After every row comes roughly how far along a hidden order it lies, from 0 to 20.
[-42 -11  -3  -6  12   8   1   7  -2   3  -4   5   5   7   0  17  23 -11
   4   0  -7   2   4 -16   2   2  -1  -2  -1   4  13  21 -14  -1   4 -13
   0   3  -4   0  -8  -4 -18  -1  10   1  -7  -4   0  -7   4  -7  -9  -3
  -2 -11  -6   0 -13   6 -14  -1  26   3   0   2   0   1   6   2 -65   9
   4 -34   5  -7  -9  -3  -4  -7  -8  -1  -7 -10   2   0  17  10   6   9
   3 -17  -3  -1   1 -41 -36  10  -7 -10 -25   8  -2  57  -3  -7  21   2
  20   0   5  69   2   4 -16  -3  47   6  -8  -7  -3   0   6  -2   5]  17
[-100   -2   -4   10   38   14   -4   18    0    1    4   -5   -7   12
   -1    0   22    7  -12    4   -5    0  -21   12    2    7    1  -10
    5    4    3    7   29   23   18    3   10   -4    5    2   -2    8
   28  -10    8    1   -4  -18   11   -6   -5  -30   -6  -21    2   12
  -13   -1  -16  -11   16  -21  -29    5   -2   -3   -9   -9   -4   -1
 -100    8  -12   15    7    9    0   -1    0  -22    2   -1   -7    0
  -11    0    9  -12   -4   -7   -2   -4   -4  -17    1   18   -2   -8
  -20   13   -9   27   15   17   -2   10   10   -6   12    1   -6   -3
   -2   22   -1   -5   92  -12   -9   -6    2    4   23    1   -3]  10
[ 74  -4   5   2   7  -8   3  15  -1   3   1  -2   1  10   1   5 -27 -27
   4   0  -2  -6 -16  14   0 -17   8   3   1   2   6 -21  18  -7   8   4
   0 -15   0   7   9  11 -18   4  -6  -3  -1   5  10 -29  -6 -41   4   0
   1  -2   5  -2  -2  17 -15 -12   5  22   1  -1 -16   3  -1   7  65  -3
   4  -4 -20  18 -13   0   1   4  15   3   3   8 -16 -11  19   9   4  -8
   3   4   6   9  -5  -3   2   9 -13   8  17   2  -2   4  -4  -7   9   1
  -1   4  13 -42   3   9   5  -9 -21  19  -1   1   6   0 -21   0  -5]  11
[ 48 -19   4   8 -19  10  -5   0   4  -4   2  16  -6  10  -4   0  13   3
   5   0   0  -4 -24  13   7  -2  22  -1   4  -3   5  14 -17  15  -5  -6
  -3   0  -6   5  -8 -10   3   9   3  -5   5   9   2  12   4 -38  -5   2
  -5  -9  -9   1 -16   4  -3  -8 -32 -15 -10  -5  -5  -1   8  15  64   2
  -1 -30  17   6  -4   1   2  -3  32   0   9   3  -8   9 -17 -13   9  -9
   8  -6 -14  -9   3 -36 -11   0 -12  11 -12 -11   5  10   0  -8  -5  -3
  10  11 -10 -22  -2  -2 -20   8 -24   6  12   2  -1  -4 -17   2  -5]  16
[ 64  16   7  12  -2   3   3  -9   0   0  -5   6   3   0   3   2   5   0
  -5  -4   6  -9  -3  30   6   7  -1  -7   7  -2   0 -13 -31  14 -13  12
   0  -1   1   4   3   7  16   8  -1   0  -4  -6   5  16 -10 -43   5 -14
  -4   4  -5   1  10  -2   2  21  -9   4  -8  -4  -3 -13  17  -1 -14   5
  -4 -15 -11   2  15   7   1  -9  13   1  10  11  -5   0  16  -4  -2  -7
   0  10 -13   3   0  40  26 -14  -6   6  -9  79   8 -11   4  -3  24  -7
   5  -1   4 -86  -1 -13 -16  -4 -16  22  -3  -3   3   0   5  -1  -9]  5
[-57   1  -1   2  43  13  -5   8  -1   2  -2   7  -5  26   1   6  15  -2
   3  -3   2   3  -5  15   4  -1  -2 -10   5   8  10   3  -2   8  16   9
  12  -7   6   4   4   8  10   3   8  -1  -8 -16   4 -34  -6 -23   1 -21
   3  10 -21   1   4  -1  11  -1  -4   8  -2  -5 -14 -14   5   4 -61  20
 -14 -20  -4  24  -9   7  -3  -5   3  -1  -1  -3 -16   2  26   4  -5  -3
   0  -9  -7  -9   2 -19  -2   4 -12   2 -27  38  13  13   0   1  33  -2
  19  -1  -6  -4   1   9 -25 -13  68   4 -18 -11   1   1   4  -1   4]  6
[  7  -5   4  -1 -11   9  -8  -4   2  -1  -2  10   5   1  -2   9 -14   6
  14  -4   5  -3  -2 -14  -9  -9  22  -6   1   6   1   3 -10  -6   3  -5
  12  -6   4   4   6  -1  -4  22   5  -6   3   1   7 -44   4  15   2  24
   2   2   1   0   4   8   3  21 -10  -4 -16   4   7 -10   7   3  47  23
   9 -19 -18  38 -10   0   2 -12   4   0  -4  13 -14  -1  21  11 -11  -9
  -8 -16  -6  -7  -4   3  -6  16  -4   2  -8 -46  -9  -9   3  -5  16 -10
   6   1  -8 -25   3   0 -11  -9  22   8   9  -9   8   3  -6   1  -1]  5
[ -6   4  -5   1   7   4  -3   9  -2   4   5   0  -2  -2  -1   6 -21  10
  -3   0   5  -2  -5  10  -3 -21  13   0  -3   4  -9  -1  13   0   9   1
  14  -2   1   4  11  20  11  -7 -14   1   3  11   3 -48  17 -21   7  22
   1  -5 -16   3  14   7 -11   6  -1  -9   0  -1   2  -9 -12   2 -11  -3
  -9 -27   2  12  -1  -6   1 -24   8   0  -4  13   3   3  29  -9   7 -15
 -16 -12  -5 -20   2 -46   1  12   8 -10   9 -12  -6  -8   8  -2  10 -30
 -10   0 -20 -58  -1  18   5   5  53   8  -6  -4   2   5 -28   1   3]  5
[-46   5  -6   3 -19   0   7  14  -1   1  12   8 -16   4  -2 -19   4  -8
 -19  -1  -8  -3 -15  20  12  -3  -9   8   2  -5 -10   4  32  23   3   9
   2   1   4   0  -4   7  -4 -18   2   0  -3  -2  -8  26   2 -16  -3 -23
   1   2 -15   2   3  -7   1 -19  38   3   5  -2  -2  -5  -6  -2 -41   9
 -13 -12   4  -1 -16  10   0  -4  10  -1   3  -6  15   4 -13  -7  -9  -8
   4   2  15  -5   5   2   0  -5  -9   7  -7  36  15  -2  -1  -2  -1  -4
   1   0  15  -8  -6  22  34   1  39 -13  -3   4  -1   1  25   0   5]  6
[-16  -5  -2  -6  41   6  -1  18  -5   0   5  14  -3   6   3 -13  -7 -12
   0  -1  19   3  -4   5  -2  -7  10  10   7  -4 -12  -9 -36   5  12   9
   7  -5   0   3  16   2  16  25  -3  -3  -4  -2   3 -28   1 -16   0   2
  -1  10   6  -2 -19   3   8  32   9   3   5  -1   4  -9   8   8   4  27
 -16  16 -12  31   2   9   3  11  -5   1   3   2   5   1  28   8 -10 -14
   5  11   0 -16   2  20  -3   1  -5  11  20 -24   3  -6  -1  -3  32   2
  -8   1   1 -36   1  17  23  -7  72 -11   3  -3   9  -1  -5  -2  -6]  8
[ 16   1  -1  17  26   2  -9  20   3   0   2   6   2  18   0   4 -10  10
   6  -2   9   3  -3  -3  -1  -5  15  -9   2   6   7   4 -10   6  10  -7
   4  -6  -2  -2   6   3   8   5   1  -5   0  11  11 -21   9   7   5  20
  -2  14  -2   1  16   9  -8   7 -60  -2   0   0 -15   1   3  19   8 -22
  -3  -8   7  19   9 -11   1  -5  16  -1   6  15 -15   1 -21  -3  -4   6
  -2  12  -3 -14   0 -45  19   3   0 -25   2   6   4  12   0  -1  -5   7
  -7   5  -8   2  -1  25 -30   0 -12   8   3  -7  -3   0  -3   2  -6]  8
[ -4 -17 -11   1   7   1  -5  23   0   2   5   2  -2   2  -1  -1   7  15
  -4   2  12  -3 -18 -39   9   6   8   3   3   1  16  16   4  11   1  -3
   9  -4  -8  -2 -11   9  16  -9  13  -2  -1   2   4  -3   6 -23  -5   9
  -1   0 -26   0 -39  13 -10 -11  14  -6   0   4   1  -1  15  14   7   8
   1 -31   7  -2  -5 -10   0 -12   7  -2   3  11   3   2 -34  -3  -7   1
  -2  -8   0   0   4 -88 -17   3  -4 -20   2 -19   1  38  -1  -5  -6   2
   4   6  -7  59  -4  20 -23   0  50  -6   6   1  -3   0   1   0  -1]  20
[ 21  -7   1  -3  17   0  -2  -9   1  -3   9 -26  -4   6  -2   6   0  -2
  -4   6  -2  -1  -1  -4  -3   0  12  -4  -3  -8   6   4 -19  -3   5  -1
  -5   6  -1   7  -1  -6  23   1 -13  -3   1  12  10  17  -9 -29   3  -8
  -2 -23  -3  -3 -28  14   7   0 -10  -4   1   0  -8  -5  -2   2  56   6
  -3  16  40  10  -8  -8   0 -10  -1   2  -4  -8 -14  -7  17 -11  28 -13
 -10 -16  -5  -4   4  39 -34   8 -23  36  30 -33 -18 -16   5   5  10 -17
   5   4 -19 -16   1  13  42   1   2 -11   2   7   7   2 -22   0  16]  18
[ 34  10   6  19  18   1   3 -23  -1  -3   0  20  -6  19   1  -1  -3 -20
   9   1  -7   4 -10  11  -1  -2   4   0  -1   5  -1 -10 -21 -13  -3   5
  -7  -3   4  -2   8 -12  -4  19  -7  -7  -2  -4   2  12   4   6   6  -7
  -3  13   7  -1  17  -2  -6   9 -44  12   8  -7 -17   1  -4  10  60  -8
 -11   3   1   5   6   9   1  26  18  -1   8   3 -14  -6  -2   5  -9  10
   9  26   7  -3   2  18  12  -3   0   2   1  48   8 -27  -2  -2  18  10
 -13   1   8 -57   2  -1  20  -1 -22   6  -4   1  -3   1   4   0  -6]  0
[-78   4  -2  -5  24   7  -2 -11  -3   1   2   0  -4  -1   2  -3 -13   2
  -7   5  -2  -1 -12  16 -11  -3  -1   8   1   3  -8 -15  45   9   3  -1
   8   3   2   2  11   0   5  -4   2   0  -1 -13  -8 -17   7   1  -4 -11
   1  19  -2   3  -5  -8   7   3  -7  10  -2  -2  -2  -3 -15  -4 -18  -2
 -15  33   1  -1  16   5   3  -3   6  -1  -4   3  -3   1  23 -15 -25 -10
  -2   4  -8  -5   2  21  24  -2   0  -7  15  -3  13 -27  -1   4  18 -19
  -2  -2  -8 -45  -1   9  16  -8  77   3   1   3   8   4  -8   1 -10]  8
[   9  -13   -3   -8  -21    8   -5    0   -3    4   -2  -12    8   -8
    1   -6    3  -10   -5   -3   -2    3    6    3    3   -7   14   -1
    1   -6   -2    3   -4   -9   14  -18    5   11    4    8    2   -3
  -27  -14    3   -1   -2    6  -10 -100    1    0    2    1    1   -8
  -16    0  -24    4   -8  -15   25    6  -15    6   -8    7   -6    0
  -55   11    4   -7    1   -4  -13    3   -2    5  -18    2   -2    5
    2    1   41   -3   19   -2   -2  -12   -9  -14   -1   15  -15   10
  -11    6    7  -57   -4    9   -5    1   -9   -7   22    3   -1   -2
    3   -2   15   -6   34    9   -2   -1   -1    1  -29   -1   13]  13
[-45   0   4  -8  -2   3   0   4  -2  -3   7 -21   3  -2   1 -13 -25   4
  -7   0  -1   1  -6  -4 -10   2  -1  13   1  -1  -5 -11  18  -6  11   0
   8  -2   5   6   2  -2   7   0   3  -1   0   1  -3 -15  -5  11   1 -13
   5   0  13  -3  -1  -6  14   9  16  11 -13   2  11  -5  -1  -7  46  18
  -4  48  -6  23   1  10   2  -3 -10   2   2  -3 -11   4   2   7 -11 -20
  -1  -8  12  -2  -3  40  17   2  -6  10  14 -41   1 -48  -4   5 -21  10
  -2  -1  -4 -19   0  19  22 -18  29 -15   8   5  14   0   2   4  -7]  7
[-16 -13   5  20  -2  15  -1   2  -2   0   0  18  -1   7  -2  -7  22 -19
  10  -1 -11  -1 -28  50  -2  -5  15 -12   1  -4 -21   0 -15  -9  10  -6
  -3  -7   1   7  11  -2  -8  12  -1  -1   3  -4   9 -46   1 -26  -3   1
  -2  -3  -6   3   6 -10   6  19 -39  -3  -2 -10  -3 -11  -9   1 -73  16
 -13   0   9   1  -6   5   2  -2  -4   0  -4   0  -3  -8  39  -3   2 -13
  10   8 -14 -19   2  43  26  -7  -8  36   6   4  10  13   2   2  20 -28
  25   0  -6 -93   4   8   5   6  25 -15 -11   0  -4   1 -14  -2  10]  0
[ 26  -7  -1 -15  -9  -4   5 -17   4  -1   7  -5 -11   8  -2  -8  -2 -25
  -1  -1  -7  -6  -9   4   3  -6   1  10   3  -5   0  -3  38  23  -3  14
  -1  -5  -1   5  -3   2 -23   3  -3  -7   4   4  -9   6  -5 -21   0 -34
   1  -2  -5   0 -22  13  13 -23  39   3  -1   2 -20   5   2   1  69  11
   9  -5  -9   0 -26  10   2  16   8   2   5  -3  -1   0   2 -11   4  -2
   4 -18   6  23   1   7 -25   4 -21  27 -10   2  -6   4  -1  -3  16  -5
   8   5   9 -44  -2  -7  20  -9  15   9   7   4  10   0  -3  -1  -1]  11
[ 42  -1  -3   4  18  -5   4  -5  -3   4  -4 -13  14  -9   7  -5  10  -8
  -9   1  -2 -10  -7  11   0   6   0  -1   1  -8  -4  -6 -16  -7  -3  -4
   2   6  -5   8   7  -1  11 -15  -2   2  -2 -14  -1 -41  -5 -40   3   4
  -3  -3  11  -2 -64   7 -23   1 -22   4 -13   5 -16   9   6   0 -88  -2
  -3  -1 -13   9  17 -11   3  -7 -30  -1   2   5   3  -4  26   0  17   1
  -3  13  -7  -6  -3  32   9 -11  -5   2   7  27  -5  15   1   6  10  -7
  13   3  -7 -29   2   4  22  -4  58  17 -17  -2   0   3 -26  -1 -16]  11
